The rows lie along a hidden order. The number after each row says roughly how far along it the row is, from 0 to 12. A new part has a new order.
(in the rows, 100 means zero)
[110 109 102  91  95 104  71  92  79  79  93 114  93  73  87 123  71  48
  69  97  87  92  96  82 105  79  64 101  59 117  96 141 110 100  65  89
  94 154  91  73 103  96  51  64  83 100 130  96 115 118  91 129  95 102
  95 112  97 101 110 107 100 112 101  82 151 101  95 101  80 101  99  94
 150 112 181 101 107 101 105 107 111 122  76 135 106  90 117  99 109  80
 108 146  98  77  94 108  57 133  93  79 112  65 116  81 113 100  59  79
 125  74 102 132  80 100 107  88 100  67 130 106  67 101 109 125  74  84] | 1
[102  97  97 108 116 107 121 102  98 107 102  93 114 103 113  68 123  97
  58  92 101 141  94 149  91 158 127 102  91 101  87  46  74  82  68  72
 148  87 125 100  71 101  90  99 107  68  84 115  94 103 101  93  99 103
 119 103  93  88 110 135 108 111 100 104  95  82 102  76 108 148  89 113
 127 126  69  96  91  83 107 102  98  72  10  78  75  71  78 110  74  69
 108  98 127 114 103  93 123  84 134 114  56 126  89  69 108  70  78  77
 134 116 110  86 138 110  59 119  66 154  95  93 119  38  80 102 107 144] | 10
[107  90  45 109 100  72  87  99 127 103  99  87 103  95 108  90 117  40
 124 102  93 117  79  85 101 119 117  96 135 151  92 104 101  90  70  96
 116  41  77  84  78 115  64  85  98  93 102 107  43  69 108  96 105 122
 133 117  95 100  93 109  80 120  92 111 126 148 115  86 104  89  99  77
 188  75  74  97  75  99 132 101 111 144  88  87  95  62 101 107  97 106
 155  61  99 109 100 120 121  79  58 107  86 115  90 125  97  53  91 132
 181 158 106 150  76  92  90 112  91  74 149 142  82  61  93  86  91 142] | 4
[107  95  70 107  93  92 109  93  92 130 109  98 137 116  98 135 138 108
  65 112  81 129 101 125 124 111 102  95  64  81  85 112  68 102  55 105
 130 113  82  90  92  90  82 103  90  94  94 109  77  77 112  83 101  48
 100  98  91  86 102  97 105  97 109 116 124  97  91  87 103 100  93 105
 135  64 102 101  87  89 124 114  89 121  47  92 101  99  72 112  92  91
 141 111  98 109 116 119 124  81 121  85  82 122  99 116  98  86 100 132
 111 124 116 119 112 111  88  99  80 114  77  73  83  91 160  76 118 162] | 7
[ 93  94 146 110 125 110 105 100 126 113 104 108 149 108  69 168  88  92
  73  89 106 127  85 135  73  92  92  93 112  98  97  69  91  79  76  99
 171 113 118 107  80  95  79 119 111  78  66  84 102  64 100 105 116  98
 120 106 111  90 116 112 132 114  97  92 106  90  95  98 116 146 102 107
 154 107 170  92 107 100  99 118  94  90  61  92  86  74  61  90  63 105
  82  85 123 110  97 100 117 108 156 133  71 110  90  91 120  77 101  88
 125 100 116 165 123 105  62 103  77 153 125 123 145  36  75  96  69 121] | 8
[105  93  66 113  96  95 107  86  98 132 110  85 117 120 107  97 164 114
  66 117  80 149 108 124 127 113 108  96  77 108  85  94  52  90  57  79
 146 110  90  57  93  92  90 108  97  84  95 120  61  86 106  86 103  68
 111  77  73  85  98 114 100  91  99 129 102  91  87  90 110 111  90 108
 101  77  24 102  83  90 113 105  88 132  53  86 104  99  65 128  86 103
 120  84 101 110 113 118 133  69  97  84  68 131  94 111  88  50 106 129
 115 128 113 121 114 108  85 108  81 118  80  65  81  61 144  61 137 181] | 12
[113 100  85 100 101  84  71 106 124  90  90 110 110  80  84 111  69  66
 132 107  79 105  88  80  83  82 103 101 134 108  97 123 132 104  76 124
  85  93  86 166  75 108  55  80  90 104 120 108  77  78 102 111 106  96
 107 122  86 106  97  82  70 125  80  73 114 134 110  80  94  97  97  66
 100 105  44 102  73  87 112 109 114  90  79  92  98  59 122  93 103  82
 124  87 106  84 108 117 104  90  65  90 113  91 124  97  93  69  85 133
 167 118  85  81  38  97 103 107 103  86  96 157  79  98  78 134  95  89] | 0
[ 90 113  99 107  85  96  83  78 106  99  93 123  86 112  96  92 171  93
  96 112  89  90 110  94  97  74  43 103  42 122  99 105 121 102  35  50
  85 121 119 119  85  93  84 104 101  80  97 100 131 118 123 107  96  83
 106  72 113 105 113 123  66 117 139  99 113  96  81  89  86  99 104 115
 103 129  38 109 101 115  98 117 140 103 121 109 114  99 117 106  92 110
  82  99  85  91  89 105  89 108  83  82  96  95 120 136  96 103  54  74
  73  80  86 132 118 100 108 118 103  86  94  85  99  74 111  82 118  64] | 5
[ 97  96 100 109 110 108 136  95  90 107  92  96 123 100 105  75 111  88
  80  90 104 136 110 152 112 147 103  93  64  95  85  54  73  91  73  68
 138 128 130 120  63  90  85  86 100  75  70 115 107 123 103 100  93 106
 104 101 100  79 120 114 125 119 109 102 109  89  88  81 105 146  85 121
 104 133 102  95  97  87 105 108  91  63  45  91  88  73  68 114  72  70
 117 109 118 112  99  83 114 108 128 107  66 138  90  74 114  83  97  57
 137  93 107  76 151 107  68 108  70 161 127  91 103  53 105 104 101 104] | 10
[112  95  62 123 110  88  87  98 105  97 121 121  92 112  95  89 160  66
  92  98  98 111 103  67  55  67 135  97 113 112 109  93  65  88  85  78
 190 140 138  17 106  80  84  95 113  98  88 109 106  92 104 108  81 119
 115  89  71 102 115 136 114 102  47 122  97  79 103 114  99 128  87 102
 139  69 121  97 109  87  76 105  85 158  60 102  79  64  77 130 109 113
  80 134  97 105 103 117  91  91  97 115  81  93 103  77  94  65  64 129
  59 111 116 127  99  93  80 113 102  71 142 119  90 116  18 104 125 129] | 9
